Below are the code and all the weights of a small trained network. Each question names an input and a class and asks about switching units off, where a switched-off unit gives its printed mean instead of its output.

import numpy as np


def w(rows, s, z=0):
    codes = np.array(rows[::2]) - 128.0
    scale = np.full(codes.shape[1], s)
    scale[-1] = z or s
    return codes * scale


def norm(h):
    return h / np.sqrt((h * h).mean(-1, keepdims=True) + 1e-5)


def f(y):
    return y / 2 * (1 + np.tanh(0.7978845608 * (y + 0.044715 * y**3)))


def log_softmax(a):
    a = a - a.max(-1, keepdims=True)
    return a - np.log(np.exp(a).sum(-1, keepdims=True))


def net(x, mask):
    res = np.array(x, float).reshape(1, 4) / 4 @ E
    u = 0
    for l in range(4):
        y = f(norm(res) @ A[l][:, :-1].T + A[l][:, -1])
        res = res + np.where(mask[u : u + 8], y, B[l][:, -1]) @ B[l][:, :-1]
        u += 8
    return log_softmax(norm(res)[-1] @ U[:, :-1].T + U[:, -1])


A, B = {}, {}
E = w([
[177,125,168,194,97,3,76,78,85,208,160,174],'x0',
[254,195,173,161,45,144,114,18,84,88,107,180],'x1',
[24,181,54,147,140,163,231,65,45,230,112,38],'x2',
[93,154,202,184,199,179,207,97,129,154,176,193],'x3',
],0.0061)
A[0] = w([
[77,109,148,161,67,115,157,101,127,218,142,123,163],'0.n1',
[165,120,97,184,152,98,141,73,109,102,99,44,89],'0.n2',
[119,111,64,153,142,19,97,154,128,122,139,124,59],'0.n3',
[152,150,150,156,186,175,194,99,139,116,153,204,217],'0.n4',
[97,95,75,118,189,39,113,87,114,207,115,102,80],'0.n5',
[65,103,94,128,141,198,78,75,113,59,41,106,10],'0.n6',
[143,124,152,148,173,150,45,143,162,51,177,143,146],'0.n7',
[109,183,98,182,33,161,117,2,94,208,140,113,96],'0.n8',
],0.0069,0.0013)
B[0] = w([
[166,90,178,148,111,230,166,128,133,40,107,203,194],'0.n1',
[114,135,194,71,82,40,33,183,164,141,97,134,159],'0.n2',
[131,162,196,84,206,125,72,131,175,185,134,135,190],'0.n3',
[117,113,219,185,179,118,154,136,146,153,205,108,199],'0.n4',
[108,82,123,106,90,134,122,143,91,57,157,191,214],'0.n5',
[135,189,95,113,119,94,158,83,253,110,84,175,182],'0.n6',
[146,79,145,190,94,195,175,222,86,204,205,141,211],'0.n7',
[122,214,126,74,125,61,169,205,140,205,153,183,254],'0.n8',
],0.0059,0.006)
A[1] = w([
[152,138,68,120,107,107,75,124,45,69,101,135,7],'1.n1',
[154,121,114,136,127,82,124,52,194,127,71,163,180],'1.n2',
[167,135,44,75,70,132,142,172,116,150,92,187,10],'1.n3',
[146,55,133,141,120,124,115,143,226,207,122,2,52],'1.n4',
[139,204,182,165,203,139,170,63,169,127,124,111,95],'1.n5',
[92,35,119,58,167,97,65,120,163,184,105,57,99],'1.n6',
[122,154,67,97,119,132,197,184,85,149,93,74,93],'1.n7',
[52,126,177,159,136,106,200,110,105,138,141,201,121],'1.n8',
],0.0062,0.0019)
B[1] = w([
[105,201,86,93,219,215,169,180,179,75,196,94,129],'1.n1',
[96,87,63,163,173,140,145,135,124,174,114,44,145],'1.n2',
[91,151,119,86,98,130,133,131,158,97,107,144,194],'1.n3',
[113,112,115,166,119,127,2,183,199,101,172,147,161],'1.n4',
[79,85,184,78,204,123,73,184,171,114,210,122,176],'1.n5',
[113,102,192,199,81,121,68,107,77,130,156,107,186],'1.n6',
[235,163,137,226,121,61,115,103,177,44,92,243,181],'1.n7',
[51,59,190,211,115,107,119,97,201,85,158,58,252],'1.n8',
],0.0065,0.0046)
A[2] = w([
[51,91,170,76,236,129,90,179,145,107,181,186,151],'2.n1',
[137,149,46,143,102,26,146,169,40,200,114,193,223],'2.n2',
[114,140,196,212,81,71,255,72,190,181,57,127,161],'2.n3',
[89,125,120,51,119,158,64,169,132,65,158,79,120],'2.n4',
[123,88,93,138,118,68,71,46,95,58,35,78,248],'2.n5',
[160,230,157,160,211,139,142,175,151,82,158,192,72],'2.n6',
[158,117,92,116,133,235,145,128,214,99,90,130,46],'2.n7',
[89,73,111,56,139,134,80,28,141,196,45,73,22],'2.n8',
],0.0057,0.0014)
B[2] = w([
[175,145,201,103,144,71,109,69,76,186,161,101,255],'2.n1',
[157,136,182,72,168,126,111,187,182,156,118,147,182],'2.n2',
[72,71,105,90,159,121,86,103,169,89,143,190,204],'2.n3',
[165,66,133,135,98,25,179,73,110,148,170,125,168],'2.n4',
[169,160,169,253,202,137,157,113,69,228,154,43,145],'2.n5',
[48,133,163,104,72,79,199,108,107,92,140,80,178],'2.n6',
[100,113,122,102,139,147,106,5,159,172,93,54,167],'2.n7',
[109,49,102,111,172,217,128,79,122,122,87,47,115],'2.n8',
],0.0071,0.0068)
A[3] = w([
[73,101,77,110,209,178,107,114,88,112,74,77,91],'3.n1',
[191,148,168,70,116,125,141,158,95,188,92,218,86],'3.n2',
[73,104,132,132,158,175,207,122,174,74,161,194,179],'3.n3',
[219,151,121,169,68,214,195,96,80,62,151,148,69],'3.n4',
[117,106,234,134,106,147,151,98,102,130,180,142,134],'3.n5',
[108,153,171,142,78,194,231,169,95,73,168,254,43],'3.n6',
[214,167,140,106,63,136,37,157,183,127,140,130,250],'3.n7',
[166,239,215,49,204,196,252,106,203,133,106,69,151],'3.n8',
],0.0061,0.0021)
B[3] = w([
[178,202,116,212,181,113,76,183,101,90,95,141,128],'3.n1',
[62,210,121,105,127,172,114,174,160,71,61,69,185],'3.n2',
[190,98,82,95,153,196,165,93,78,150,176,154,201],'3.n3',
[118,146,101,253,164,208,173,135,191,135,138,97,124],'3.n4',
[191,112,112,206,161,72,69,211,125,205,158,40,254],'3.n5',
[216,51,105,121,9,125,98,133,111,110,103,55,173],'3.n6',
[1,123,99,42,177,149,186,112,76,114,125,186,233],'3.n7',
[108,80,191,178,119,55,9,217,55,183,163,145,204],'3.n8',
],0.0078,0.0068)
U = w([
[132,162,79,187,137,98,87,70,161,122,46,48,112],'0',
[114,72,61,87,53,145,200,72,166,78,107,136,129],'1',
[100,184,144,58,104,84,99,198,121,118,95,171,142],'2',
[255,191,151,123,140,148,190,47,67,178,90,143,5],'3',
[198,147,114,157,146,132,191,67,47,143,128,131,83],'4',
[103,141,87,165,200,184,170,91,102,81,120,154,125],'5',
[213,129,129,195,86,197,159,172,105,113,139,89,110],'6',
[118,49,204,183,145,66,81,165,95,178,217,133,147],'7',
],0.013,0.015)

Each question gives the input, the list of numbers given to net, and the class t.
The units are the neurons (one row each of A and B). Each row of codes is followed by its name. A weight is (code - 128) times the scale printed after its matrix; where a second scale follows, it is the last column's (A, B and U).
mask holds one flag per neuron, layer by layer. A switched-off neuron (its flag False) gives its mean, the last column of its row in B, instead of its output. The means were averaged over made-up inputs and are rounded, as every weight is.
A unit's drop is (log p(t) with every unit on - log p(t) with that unit switched off) / (log p(t) with every unit on - log p(t) with every unit switched off).
unit that matters most: the unit with the biggest drop
k most important neurons: the k neurons with the biggest drops, biggest first
top k neurons in layer l: the k neurons of layer l with the biggest drops, biggest first
drop when u is switched off: that unit's drop, to one decimal
input [-8,-5,8,-3], class 0: top 2 neurons in layer 2 -> 2.n7; 2.n5
input [-8,-4,7,2], class 5: most important neuron -> 0.n3
input [-1,4,-2,-7], class 1: 2 most important neurons -> 1.n1; 2.n4
input [-3,2,-1,-4], class 0: 3 most important neurons -> 0.n8; 0.n6; 1.n2
input [2,5,-5,-6], class 5: top 2 neurons in layer 1 -> 1.n1; 1.n5
input [-5,-8,3,-1], class 0: 2 most important neurons -> 0.n8; 0.n4
input [-4,0,7,-7], class 2: top 2 neurons in layer 1 -> 1.n8; 1.n7
input [1,6,-5,-5], class 5: 3 most important neurons -> 0.n8; 3.n7; 3.n4
input [-6,7,2,-2], class 2: 2 most important neurons -> 0.n8; 3.n8
input [-3,2,-6,-2], class 1: 2 most important neurons -> 3.n7; 0.n4
input [-8,2,-3,-7], class 1: 3 most important neurons -> 3.n5; 0.n7; 2.n4
input [-8,-5,-7,-2], class 1: 2 most important neurons -> 0.n4; 3.n8
input [3,0,-4,-2], class 2: 2 most important neurons -> 1.n8; 0.n4
input [3,5,8,1], class 2: 2 most important neurons -> 0.n8; 0.n2
input [-7,-3,-1,-2], class 0: unit that matters most -> 2.n7
input [-1,-1,5,-3], class 2: top 2 neurons in layer 2 -> 2.n2; 2.n4
input [4,-1,2,-8], class 2: top 2 neurons in layer 1 -> 1.n8; 1.n5
input [-6,-2,-6,-2], class 1: drop when 0.n4 is switched off -> 0.5
input [2,1,8,-1], class 1: drop when 2.n3 is switched off -> 0.3
input [-2,1,-5,0], class 6: unit that matters most -> 0.n7
